Here is a tiny trained network, its code and every weight. The questions are about switching its units off for an input and a target symbol, where a switched-off unit gives its printed mean instead of its output.

import numpy as np


def w(rows, s, z=0):
    codes = np.array(rows[::2]) - 128.0
    scale = np.full(codes.shape[1], s)
    scale[-1] = z or s
    return codes * scale


def norm(h):
    return h / np.sqrt((h * h).mean(-1, keepdims=True) + 1e-5)


def f(y):
    return np.maximum(y, 0)


def softmax(a):
    e = np.exp(a - a.max(-1, keepdims=True))
    return e / e.sum(-1, keepdims=True)


def log_softmax(a):
    a = a - a.max(-1, keepdims=True)
    return a - np.log(np.exp(a).sum(-1, keepdims=True))


def net(x, mask):
    ids = ['ΘΠΦΨΩβδζηλξστ'.index(c) for c in x.split()]
    T = len(ids)
    res = E[ids] + P[:T]
    r = norm(res)
    for j in range(2):
        rows = slice(3 * j, 3 * j + 3)
        q, k, v = (r @ M[0][rows].T for M in (Q, K, V))
        z = softmax(np.where(np.tri(T) > 0, q @ k.T / 3**0.5, -1e9)) @ v
        o = O[0][rows]
        res = res + np.where(mask[j], z, o[:, -1]) @ o[:, :-1]
    y = f(norm(res) @ A[0][:, :-1].T + A[0][:, -1])
    res = res + np.where(mask[2:14], y, B[0][:, -1]) @ B[0][:, :-1]
    return log_softmax(norm(res)[-1] @ U[:, :-1].T + U[:, -1])


Q, K, V, O, A, B = {}, {}, {}, {}, {}, {}
E = w([
[84,85,197,110],'Θ',
[140,32,113,117],'Π',
[133,172,72,164],'Φ',
[136,195,129,108],'Ψ',
[165,113,48,153],'Ω',
[186,89,72,85],'β',
[139,145,180,51],'δ',
[80,130,133,205],'ζ',
[10,85,11,37],'η',
[170,162,89,89],'λ',
[178,102,132,44],'ξ',
[47,189,198,128],'σ',
[117,65,91,202],'τ',
],0.013)
P = w([
[229,241,151,165],'0',
[169,213,139,137],'1',
[112,200,122,114],'2',
[76,170,112,105],'3',
[42,142,103,92],'4',
[2,112,85,86],'5',
],0.0039)
Q[0] = w([
[127,139,23,114],'H1',
[179,146,158,100],'H1',
[102,151,100,153],'H1',
[169,17,204,17],'H2',
[230,180,36,55],'H2',
[36,255,218,65],'H2',
],0.012)
K[0] = w([
[134,132,21,153],'H1',
[189,166,143,70],'H1',
[122,147,111,169],'H1',
[159,26,204,3],'H2',
[212,190,22,38],'H2',
[82,245,240,59],'H2',
],0.014)
V[0] = w([
[130,125,110,149],'H1',
[147,141,151,114],'H1',
[130,125,126,128],'H1',
[2,66,110,94],'H2',
[101,155,130,140],'H2',
[145,144,184,127],'H2',
],0.0076)
O[0] = w([
[174,92,156,86,103],'H1',
[111,124,63,244,173],'H1',
[128,134,134,134,122],'H1',
[238,202,121,196,251],'H2',
[169,75,97,81,199],'H2',
[123,120,2,152,121],'H2',
],0.0042,0.00032)
A[0] = w([
[51,85,100,101,108],'N1',
[91,78,106,90,114],'N2',
[137,124,78,145,136],'N3',
[202,76,173,124,2],'N4',
[63,76,191,127,46],'N5',
[189,175,149,175,145],'N6',
[27,131,89,89,108],'N7',
[224,162,111,125,142],'N8',
[48,84,138,54,86],'N9',
[151,132,170,139,66],'N10',
[105,55,123,94,77],'N11',
[254,218,130,116,119],'N12',
],0.0099,0.0057)
B[0] = w([
[36,93,126,156,180],'N1',
[80,122,155,166,200],'N2',
[141,132,170,85,191],'N3',
[117,90,191,63,148],'N4',
[158,144,168,204,173],'N5',
[136,112,54,74,180],'N6',
[122,40,142,116,252],'N7',
[162,183,121,86,210],'N8',
[92,98,64,194,228],'N9',
[144,154,153,161,138],'N10',
[74,147,165,146,177],'N11',
[254,191,129,127,226],'N12',
],0.0087,0.0035)
U = w([
[88,208,10,243,99],'Θ',
[128,111,132,152,64],'Π',
[127,124,125,152,53],'Φ',
[24,241,196,102,94],'Ψ',
[127,127,134,153,58],'Ω',
[127,128,125,158,70],'β',
[210,183,88,85,254],'δ',
[135,129,135,142,71],'ζ',
[110,114,124,148,94],'η',
[39,38,31,56,91],'λ',
[136,40,248,70,112],'ξ',
[182,172,227,239,167],'σ',
[236,2,67,218,97],'τ',
],0.0098,0.0057)

Each question gives the input, a string of symbols that net reads in full, and the target symbol t.
The units are the heads (3 rows each of Q, K, V and O) and the neurons (one row each of A and B). Each row of codes is followed by its name. A weight is (code - 128) times the scale printed after its matrix; where a second scale follows, it is the last column's (O, A, B and U).
mask holds one flag per unit, heads first, then neurons. A switched-off unit (its flag False) gives its mean, the last column of its rows in O or B, instead of its output. The means were averaged over made-up inputs and are rounded, as every weight is.
A unit's drop is (log p(t) with every unit on - log p(t) with that unit switched off) / (log p(t) with every unit on - log p(t) with every unit switched off).
The circuit of an input: a set's keep is (log p(t) with only the set's units on - log p(t) with every unit switched off) / (log p(t) with every unit on - log p(t) with every unit switched off). Starting from the 12 units with the biggest drops (on a tie, the unit counted first), units are removed one at a time, each time the one whose removal leaves the highest keep (on an exact tie, the one counted first), for as long as the keep stays at least 0.8.
circuit, biggest first: the units of the circuit, biggest drop first
k most important neurons: the k neurons with the biggest drops, biggest first
which heads matter: for each layer, one digit per head in row order, 1 if its drop is at least 0.15 and else 0, layers parted by /
drop when u is switched off: that unit's drop, to one decimal
input δ Ω Ω, target λ: most important neuron : N12
input Π ξ Φ δ ξ, target λ: which heads matter : 00
input η Φ ξ Θ Φ, target λ: circuit, biggest first : H2; N7
input Φ δ Ω λ β ξ, target δ: circuit, biggest first : H2; N12; N7
input Θ τ Ω ζ β, target δ: circuit, biggest first : H2; N7; N8
input β σ β, target λ: circuit, biggest first : H2; N2; N11
input Φ β Π, target ξ: circuit, biggest first : H2; N4
input ζ δ λ Θ Ω, target δ: which heads matter : 00
input ζ β Φ β σ Φ, target λ: which heads matter : 00
input σ ξ ζ Θ Ψ, target δ: 2 most important neurons : N12; N7
input Π β β, target λ: drop when N8 is switched off : -0.1
input Θ ξ Ψ ξ, target λ: drop when N9 is switched off : 0.2
input ξ Ψ Θ, target σ: drop when N9 is switched off : 0.1
input τ Ω λ Θ, target σ: drop when H2 is switched off : 0.6
